[-8 -8  5 12  2 37 -8 -1] : neso
[-18  -1  -2  23   5   9   5   8] : Nef
[-10   3   0  -4  -5  52  -9  -8] : maz
[ 24  -7  -5   7   6 -11   8   7] : roras
[-30   6   6   1  -1 -16  15 -29] : zomo
[ -5   0   1  -1  -1 -10 -10   3] : zarur
[17  4 -1  8 16 12 -5 10] : vome
[-11  -9  -6  18   1 -19  14  -9] : giruv
[11 -3 -3  5  5 20 -2  4] : saz
succ: [17] -> [4]
step +1: [23  5] -> [24  6]
step -1: [ 1 -1] -> [ 0 -2]
tags:
[-5] -> z_78
[0] -> z_401
[1] -> z_642
[-10] -> z_55
key maz 5:  -> z_78
which: [17  4 -1  8 16 12 -5 10] -> vome
succ: [-30] -> [6]

[-27 -25   4  10  12   0   5   5   7  19  23  18 -10   9  -2   6  13  15
 -22   6   3  13  -1  12 -10 -25  22   6   6 -21   4  23  -1 -13   6   1
  23  16  22   9  -1  11 -22   7 -20   8] = migod
[-27 -25   4  10  12   0   5   5   7  19  23  18 -25   9  -2   6  13  15
 -22   6   3  13  -1  12 -10 -25  22   6   6 -21   4  23  -1 -13   6   1
  23  16  22   9  -1  11 -22   7 -20   8] = bosud
[ -4  -4 -13   5  20  -1 -14   5 -20   6   7  16  -6  24   6 -15   3  15
   2 -11 -12   8 -10   7  10  -3   5 -19 -18   3 -16   7  -9  -3 -19   0
   8   7   4 -15  -3   8   7 -16   9   8] = sulik
[ -2  -4   2 -28   5  15  -1 -23  -2 -13  -1   2  -2   8  15  10 -17  -1
  -5  24  11 -28  11  39   9   0  15  -1  -1   2  -6  10 -15  -9  -1 -20
  10  26  14  -4 -26  41   2  -2   5  42] = Ruru
[ -2  -4   2 -28   5  15  -1 -23  -2 -13  -1   2  -2   8  15  10 -17  -1
  -5  24  11 -28  11 -24  -9  -4  -5  -3   2  -5   6  -1   9  -1  -2  16
   1 -13  -4   3  20 -29  -5   3  -6 -29] = Ton
[ -2  -4   2 -28   5  15  -1 -23  -2 -13  -1   2  -2   8  15  18 -17  -1
  -5  24  11 -28  11 -24  -9  -4  -5  -3   2  -5   6  -1   9  -1  14  16
   1 -13  -4   3  20 -29  -5  17  -6 -29] = loma
[-27 -23  -5  10  17   5  -4   7  -5  17  22  19 -26  16   4  -3  12  17
 -20   1  -5  12  -7  14  -7 -25  20  -5  -4 -20  -5  21  -7 -12  -7   4
  19  15  19  -2   3  12 -20  -4 -17  10] = Tovug
[  4   4  16   5 -35 -11  19   6  23  -3  -9 -26   4 -42 -18  10   1 -28
   3   1   8   2   6   0   0   7  -6  22  18   2  14  -9   8   2  20 -11
  -8  -3  -4  13  -9   3   5  15   3   4] = karim
Table of tags by key:
[4] -> z_42
[-20] -> z_583
[-13] -> z_177
[-5] -> z_931
key bosud 3:  -> z_42
step +1: [-42] -> [-41]
step +1: [6 0] -> [7 1]
which: [ -2  -4   2 -28   5  15  -1 -23  -2 -13  -1   2  -2   8  15  10 -17  -1
  -5  24  11 -28  11  39   9   0  15  -1  -1   2  -6  10 -15  -9  -1 -20
  10  26  14  -4 -26  41   2  -2   5  42] -> Ruru
which: [  4   4  16   5 -35 -11  19   6  23  -3  -9 -26   4 -42 -18  10   1 -28
   3   1   8   2   6   0   0   7  -6  22  18   2  14  -9   8   2  20 -11
  -8  -3  -4  13  -9   3   5  15   3   4] -> karim

[ 35  46  50  51  47  38  27  13  -3 -19 -32 -43 -50 -52 -50 -45 -35 -22
  -7   8  21  33  41  46  47  43  35  25  11  -1 -14 -25 -33 -38 -39 -37
 -30 -21 -10   2  13  23  32  36  38  36  30  21] : rosu
[ 35  48  51  42  25   3 -21 -40 -50 -51 -41 -23  -1  21  38  46  45  34
  17  -3 -21 -35 -39 -35 -23  -6  12  27  37  37  30  16  -1 -16 -28 -33
 -31 -22  -8   7  19  26  27  20   9  -6 -19 -28] : gudit
[ 35  51  34  -5 -41 -52 -30   8  39  45  22 -13 -37 -35  -9  22  37  28
   1 -26 -34 -19   7  26  24   4 -20 -29 -18   8  30  33  14 -15 -34 -30
  -3  27  41  27  -6 -38 -48 -28  10  42  48  23] : pabi
[ 35  51  36   0 -36 -52 -39  -4  32  46  35   3 -27 -40 -27   2  29  38
  23  -4 -28 -32 -17   7  26  25   7 -17 -30 -23   0  25  35  24  -3 -27
 -35 -21   9  34  40  20 -14 -42 -47 -25  11  42] : Poso
[ 36  49  50  39  16  -8 -32 -48 -52 -44 -26  -1  23  40  47  42  27   6
 -16 -32 -39 -36 -23  -4  16  31  37  34  22   6 -12 -27 -34 -31 -20  -5
  11  22  28  24  13  -2 -17 -27 -30 -24 -11   6] : Kib
[ 36  51  36   0 -37 -53 -38  -3  32  46  34   2 -28 -39 -26   4  30  37
  22  -6 -29 -33 -16   9  26  23   5 -18 -30 -22   2  26  35  21  -5 -29
 -35 -17  12  36  39  17 -18 -45 -46 -21  16  45] : Rus
[ 35  49  50  36  13 -15 -37 -51 -50 -37 -15  11  33  46  45  32  12 -11
 -29 -39 -37 -24  -4  16  31  38  33  19   0 -18 -31 -34 -27 -13   4  18
  27  26  17   1 -14 -26 -30 -24 -10   7  23  33] : vovor
[ 35  47  52  48  37  21   3 -17 -34 -47 -52 -50 -42 -27  -9  10  27  40
  46  46  39  27  11  -6 -21 -32 -39 -38 -32 -21  -7   8  22  31  37  37
  31  20   6  -8 -20 -29 -33 -32 -26 -16  -5   8] : ridon
[ 35  49  50  40  20  -5 -29 -46 -52 -47 -31  -9  15  35  45  46  35  16
  -5 -24 -36 -39 -31 -17   3  21  33  37  33  21   3 -15 -28 -33 -31 -20
  -5  10  22  27  25  15   1 -14 -25 -30 -26 -16] : vigot
[ 35  47  51  48  37  21   1 -18 -35 -47 -52 -50 -40 -25  -7  12  28  40
  47  45  37  24   8  -8 -24 -34 -40 -38 -31 -17  -3  12  25  34  37  35
  28  15   2 -12 -24 -31 -34 -31 -24 -12   0  12] : zer
which: [ 35  51  36   0 -36 -52 -39  -4  32  46  35   3 -27 -40 -27   2  29  38
  23  -4 -28 -32 -17   7  26  25   7 -17 -30 -23   0  25  35  24  -3 -27
 -35 -21   9  34  40  20 -14 -42 -47 -25  11  42] -> Poso
step +1: [-32 -17] -> [-31 -16]

[  0  15  33  -6  10  13  -1  -3   6 -23  16  15  24 -12  -3  -4 -11  14
 -28  24  -6  -9  -2   9 -11 -19  13  -5 -33  -2  -4 -16 -18  14  -5  -4
  -1   5   9 -10  29] : voli
[  6  11  -1 -21 -11  -2  11  -1 -11  42  -1  24   1 -18   7  13   5 -14
   6   6 -15  32  21  13   2 -13 -19 -31  -1  -9   0 -29   5   6 -12   4
   5   8  -8   7   0] : gop
[-12  12  24   2  15  12  -3  -4   1 -14  18  15  27 -15   1   5  -4  13
 -34  19  -5  -5  -3  -2 -11 -10   9  -6 -37  -4 -11 -12 -18  11  -6   5
   1  10   1 -10  38] : gez
[  5  11  33  -7   4  12  -1  -4   5 -28  13  12  19 -13   4 -13 -15   6
 -19  28  -6  -4   3  23  -5 -27  19  -7 -27   1   3 -21 -17  12  -2 -20
  -5   0  14 -10  13] : Viko
[-24 -21  -4  33  12   4 -15 -10  -1 -41   4 -24   4  -4  -4 -18  -2  -9
  -9   2   9  -5  -8  -2  12   3  29  17  -4  13  -2  16  -9 -12  18 -27
 -12  -6   1 -11  -9] : bifun
[ -6  11  19   4  18   8  -4   3  10 -19  13   5  19   4  -4   8  -3  28
 -29   5   4 -26 -16 -18 -17   7   5  13 -27  -3 -11   9 -14   9  -5  22
   4   7   3  -8  40] : Kuz
[ -5   5  -7 -12  -8  -1   8  -5 -16  40   0  20   3 -24   6  12   7 -21
   3   7 -15  38  22  11   7 -12 -15 -33  -3  -8  -3 -28   3   2  -8  -1
   3   9 -12   5  -1] : koz
[-18   8  20   5  15  12  -3  -8  -4 -11  18  14  28 -23   2   5  -2   5
 -33  21  -7   5   2   1  -5 -12  12 -11 -37  -3 -12 -16 -19   9 -32  -2
  -1  10  -2 -10  34] : Gem
[-20   8  -3   5  15   3   0  -1  -5  20  10  12  16  -9  -2  26  12  11
 -24  -5  -3   3  -5 -27 -10  16 -13  -6 -22  -8 -19   3  -6   4  -9  34
   8  15 -16  -1  40] : zek
[ 29  23  34 -29  -5   7   8   6  13 -11   5  20   9   4   4  -7 -16  19
  -6  21  -7 -16   0  21 -16 -25   1  -6 -15  -5   8 -21  -8  19 -11   0
   3  -1  19  -2  12] : vilo
[-19 -17 -26  11  -7  -6  -1  -9 -19  25  -6  -4  -8 -19   3   1  11 -34
  14  -5  -6  39  18   7  21   0  -2 -18  14   2  -1  -9   8 -13   6 -18
  -4   1 -15   4 -25] : fev
succ: [-31] -> [-1]
which: [-19 -17 -26  11  -7  -6  -1  -9 -19  25  -6  -4  -8 -19   3   1  11 -34
  14  -5  -6  39  18   7  21   0  -2 -18  14   2  -1  -9   8 -13   6 -18
  -4   1 -15   4 -25] -> fev
step -1: [-6 -9] -> [ -7 -10]
Table of tags by key:
[-23] -> z_242
[-22] -> z_107
[-34] -> z_209
[3] -> z_338
[-15] -> z_5
[-33] -> z_589
[-21] -> z_3
key zek 29:  -> z_107
succ: [32] -> [21]
step -1: [-11] -> [-12]
step -1: [-9] -> [-10]

[ 28  -8 -24  -9  26] -> nafo
[-28  -8 -24  25  26] -> nari
[-15   8  10   3 -12] -> moped
[ 17  23 -12  -8  13] -> lavo
[  2 -40 -17  24   3] -> tipit
Table of tags by key:
[23] -> z_394
[16] -> z_442
[28] -> z_912
[17] -> z_538
key lavo 1:  -> z_538
succ: [-17] -> [24]

[ -8  10  -3  -9  -4  14  -3 -25   5   5  14  -7  -5  21  27  -5  12  15
   1  -7] -> dogig
[ -8  10  -3  -9  -4  14  -3 -25   5   5  17  16 -17   2  -4 -36 -23 -19
  12   8] -> rebep
[ -1  11   1   9 -20   0   8  20   4  -2   5   2   9  -9   3  -4  30   3
  21   5] -> naza
[ 26  -7 -15   1   1 -31   3   1  26   3 -25   5   6  -2  20   7  -7  44
 -17  15] -> kupu
[ 14 -17  -1 -12  21  -8  -7  -8  -1   2 -16  -8 -16   7 -10  10 -27  13
 -39  -7] -> rired
step +1: [-31] -> [-30]
step -1: [-2] -> [-3]
key -> tag
[13] -> z_952
[25] -> z_229
[7] -> z_683
[14] -> z_67
[26] -> z_105
[-8] -> z_132
[15] -> z_397
key rired 1:  -> z_67
which: [ -1  11   1   9 -20   0   8  20   4  -2   5   2   9  -9   3  -4  30   3
  21   5] -> naza

[-11  21 -41  -3   8  -5  10  -5 -11] -> tum
[  6   0  41 -13   3 -16   9  11  20] -> merab
[ 19 -16 -10   5   5   4 -20   7   8] -> biza
[  1  -4  19 -11 -20  16  -6  13   6] -> Sedat
[-18  19  -3  16   7 -24  21 -22 -11] -> gevat
[ 18 -10  29 -15   3 -11  20  -1   3] -> Fif
[20 -8  0 -4  7 -6  5  3 -7] -> bik
step +1: [-10   5] -> [-9  6]
step -1: [5 5] -> [4 4]

[-19  14 -17   7 -19   6 -18] -> lis
[-20   0   2 -29  15  -9  -7] -> sotel
[ 43   0  -2  14 -15   6  27] -> madis
[ 4  4  0 -7  5 11 11] -> tiz
[ -8  -1   0  -9 -15 -10  -4] -> zas
tags:
[3] -> z_778
[-8] -> z_979
[11] -> z_980
[44] -> z_826
[-21] -> z_408
[43] -> z_167
[-19] -> z_178
[-20] -> z_315
[4] -> z_767
key tiz 1:  -> z_767
which: [-19  14 -17   7 -19   6 -18] -> lis

